Below is a small trained network, with its code and all its weights. Each question gives an input and a class and asks what happens when units are switched off, that is, made to give their printed mean instead of their output.

import numpy as np


def w(rows, s, z=0):
    codes = np.array(rows[::2]) - 128.0
    scale = np.full(codes.shape[1], s)
    scale[-1] = z or s
    return codes * scale


def norm(h):
    return h / np.sqrt((h * h).mean(-1, keepdims=True) + 1e-5)


def f(y):
    return np.maximum(y, 0)


def log_softmax(a):
    a = a - a.max(-1, keepdims=True)
    return a - np.log(np.exp(a).sum(-1, keepdims=True))


def net(x, mask):
    res = np.array(x, float).reshape(1, 6) / 4 @ E
    u = 0
    for l in range(3):
        y = f(norm(res) @ A[l][:, :-1].T + A[l][:, -1])
        res = res + np.where(mask[u : u + 13], y, B[l][:, -1]) @ B[l][:, :-1]
        u += 13
    return log_softmax(norm(res)[-1] @ U[:, :-1].T + U[:, -1])


A, B = {}, {}
E = w([
[207,94,104,197],'x0',
[234,167,173,61],'x1',
[136,2,188,73],'x2',
[128,128,129,127],'x3',
[140,112,25,66],'x4',
[129,127,128,128],'x5',
],0.0095)
A[0] = w([
[220,113,189,51,22],'0.n1',
[192,118,50,22,118],'0.n2',
[171,73,174,76,43],'0.n3',
[157,158,207,144,66],'0.n4',
[146,123,211,142,82],'0.n5',
[140,165,197,137,50],'0.n6',
[254,84,116,184,77],'0.n7',
[165,137,144,102,2],'0.n8',
[92,63,130,133,160],'0.n9',
[72,179,182,16,78],'0.n10',
[161,140,123,107,80],'0.n11',
[196,253,132,113,173],'0.n12',
[155,47,178,68,26],'0.n13',
],0.025,0.007)
B[0] = w([
[242,185,33,229,211],'0.n1',
[119,187,246,158,244],'0.n2',
[82,187,74,55,179],'0.n3',
[129,167,196,163,170],'0.n4',
[123,177,201,133,166],'0.n5',
[114,140,195,158,161],'0.n6',
[189,15,176,69,199],'0.n7',
[186,156,104,164,144],'0.n8',
[62,118,100,136,176],'0.n9',
[212,5,166,87,206],'0.n10',
[152,137,111,165,153],'0.n11',
[166,179,18,142,250],'0.n12',
[65,175,100,2,186],'0.n13',
],0.044,0.017)
A[1] = w([
[92,193,251,195,1],'1.n1',
[114,153,213,164,27],'1.n2',
[189,176,92,101,226],'1.n3',
[81,226,97,154,171],'1.n4',
[52,100,69,171,50],'1.n5',
[57,72,91,206,20],'1.n6',
[83,117,108,153,26],'1.n7',
[84,159,135,147,24],'1.n8',
[120,172,209,136,87],'1.n9',
[73,177,151,93,56],'1.n10',
[91,191,37,75,61],'1.n11',
[11,67,142,161,191],'1.n12',
[78,66,126,164,167],'1.n13',
],0.022,0.0028)
B[1] = w([
[57,165,195,236,187],'1.n1',
[81,148,164,193,162],'1.n2',
[15,44,125,212,255],'1.n3',
[185,10,103,129,207],'1.n4',
[210,186,75,185,162],'1.n5',
[214,160,30,219,160],'1.n6',
[173,151,86,151,143],'1.n7',
[194,155,167,108,145],'1.n8',
[65,145,152,179,176],'1.n9',
[94,197,129,93,165],'1.n10',
[58,99,79,121,187],'1.n11',
[251,233,122,145,187],'1.n12',
[218,168,112,147,160],'1.n13',
],0.031,0.015)
A[2] = w([
[54,92,57,163,46],'2.n1',
[157,86,150,100,108],'2.n2',
[171,4,174,90,22],'2.n3',
[109,140,208,159,94],'2.n4',
[135,36,157,108,27],'2.n5',
[126,75,108,205,81],'2.n6',
[109,94,93,142,182],'2.n7',
[87,122,95,106,170],'2.n8',
[77,131,178,173,3],'2.n9',
[135,101,136,176,165],'2.n10',
[139,132,142,162,47],'2.n11',
[167,61,165,92,141],'2.n12',
[105,168,121,79,60],'2.n13',
],0.029,0.003)
B[2] = w([
[63,113,106,36,188],'2.n1',
[138,60,147,147,160],'2.n2',
[219,3,187,100,197],'2.n3',
[60,124,174,187,203],'2.n4',
[221,100,116,165,167],'2.n5',
[79,167,151,37,247],'2.n6',
[101,117,147,94,167],'2.n7',
[114,76,65,102,158],'2.n8',
[68,111,136,234,187],'2.n9',
[87,151,120,76,218],'2.n10',
[100,120,95,123,184],'2.n11',
[153,90,203,128,179],'2.n12',
[45,57,98,120,162],'2.n13',
],0.042,0.013)
U = w([
[35,117,64,37,95],'0',
[129,100,135,172,254],'1',
[222,191,65,209,86],'2',
[40,149,238,234,90],'3',
[202,7,225,125,76],'4',
],0.013,0.015)

Each question gives the input, the list of numbers given to net, and the class t.
The units are the neurons (one row each of A and B). Each row of codes is followed by its name. A weight is (code - 128) times the scale printed after its matrix; where a second scale follows, it is the last column's (A, B and U).
mask holds one flag per neuron, layer by layer. A switched-off neuron (its flag False) gives its mean, the last column of its row in B, instead of its output. The means were averaged over made-up inputs and are rounded, as every weight is.
A unit's drop is (log p(t) with every unit on - log p(t) with that unit switched off) / (log p(t) with every unit on - log p(t) with every unit switched off).
unit that matters most: the unit with the biggest drop
k most important neurons: the k neurons with the biggest drops, biggest first
k most important neurons of layer l: the k neurons of layer l with the biggest drops, biggest first
input [8,-4,5,7,7,3], class 4: 3 most important neurons -> (0.n7 0.n4 0.n5)
input [2,-7,0,8,-1,-5], class 2: most important neuron -> (0.n2)
input [-2,0,7,2,-6,-4], class 0: 2 most important neurons -> (0.n13 0.n2)
input [-6,7,-5,4,-4,-3], class 2: 2 most important neurons -> (0.n12 0.n7)
input [-8,-7,-1,-2,-1,5], class 4: 3 most important neurons of layer 0 -> (0.n2 0.n10 0.n12)
input [0,3,6,-5,5,2], class 0: 2 most important neurons -> (0.n3 0.n13)
input [-6,2,5,5,-3,5], class 4: 3 most important neurons -> (0.n10 0.n12 0.n2)
input [7,8,6,-1,-8,1], class 2: 2 most important neurons -> (0.n1 0.n2)
input [-5,0,2,7,7,-1], class 3: 2 most important neurons of layer 0 -> (0.n2 0.n7)
input [2,0,-4,-4,4,-3], class 0: 4 most important neurons -> (0.n12 0.n4 0.n5 0.n6)
input [1,-5,0,-7,-4,-1], class 2: 2 most important neurons -> (0.n2 0.n12)
input [2,-6,6,-8,7,-2], class 3: 4 most important neurons -> (0.n12 0.n1 0.n2 0.n3)
input [-6,7,-5,-7,-5,-2], class 2: 4 most important neurons -> (0.n12 0.n7 0.n2 0.n10)
input [8,-5,6,1,-1,1], class 4: unit that matters most -> 0.n7
input [4,-4,-5,1,-1,-3], class 0: 2 most important neurons of layer 0 -> (0.n2 0.n10)
input [-6,7,3,2,7,-3], class 2: 4 most important neurons of layer 0 -> (0.n1 0.n2 0.n7 0.n3)
input [5,-7,5,-3,7,2], class 2: 2 most important neurons of layer 0 -> (0.n9 0.n10)
input [0,-1,6,0,-6,-3], class 0: 3 most important neurons of layer 0 -> (0.n13 0.n2 0.n3)
input [-1,-8,8,0,-7,-2], class 0: 2 most important neurons of layer 0 -> (0.n2 0.n13)
input [8,8,2,0,-6,-2], class 2: most important neuron of layer 0 -> (0.n1)
input [8,6,-3,7,8,3], class 3: 3 most important neurons of layer 0 -> (0.n2 0.n10 0.n13)
input [-1,4,2,7,4,1], class 2: 3 most important neurons of layer 0 -> (0.n1 0.n2 0.n3)
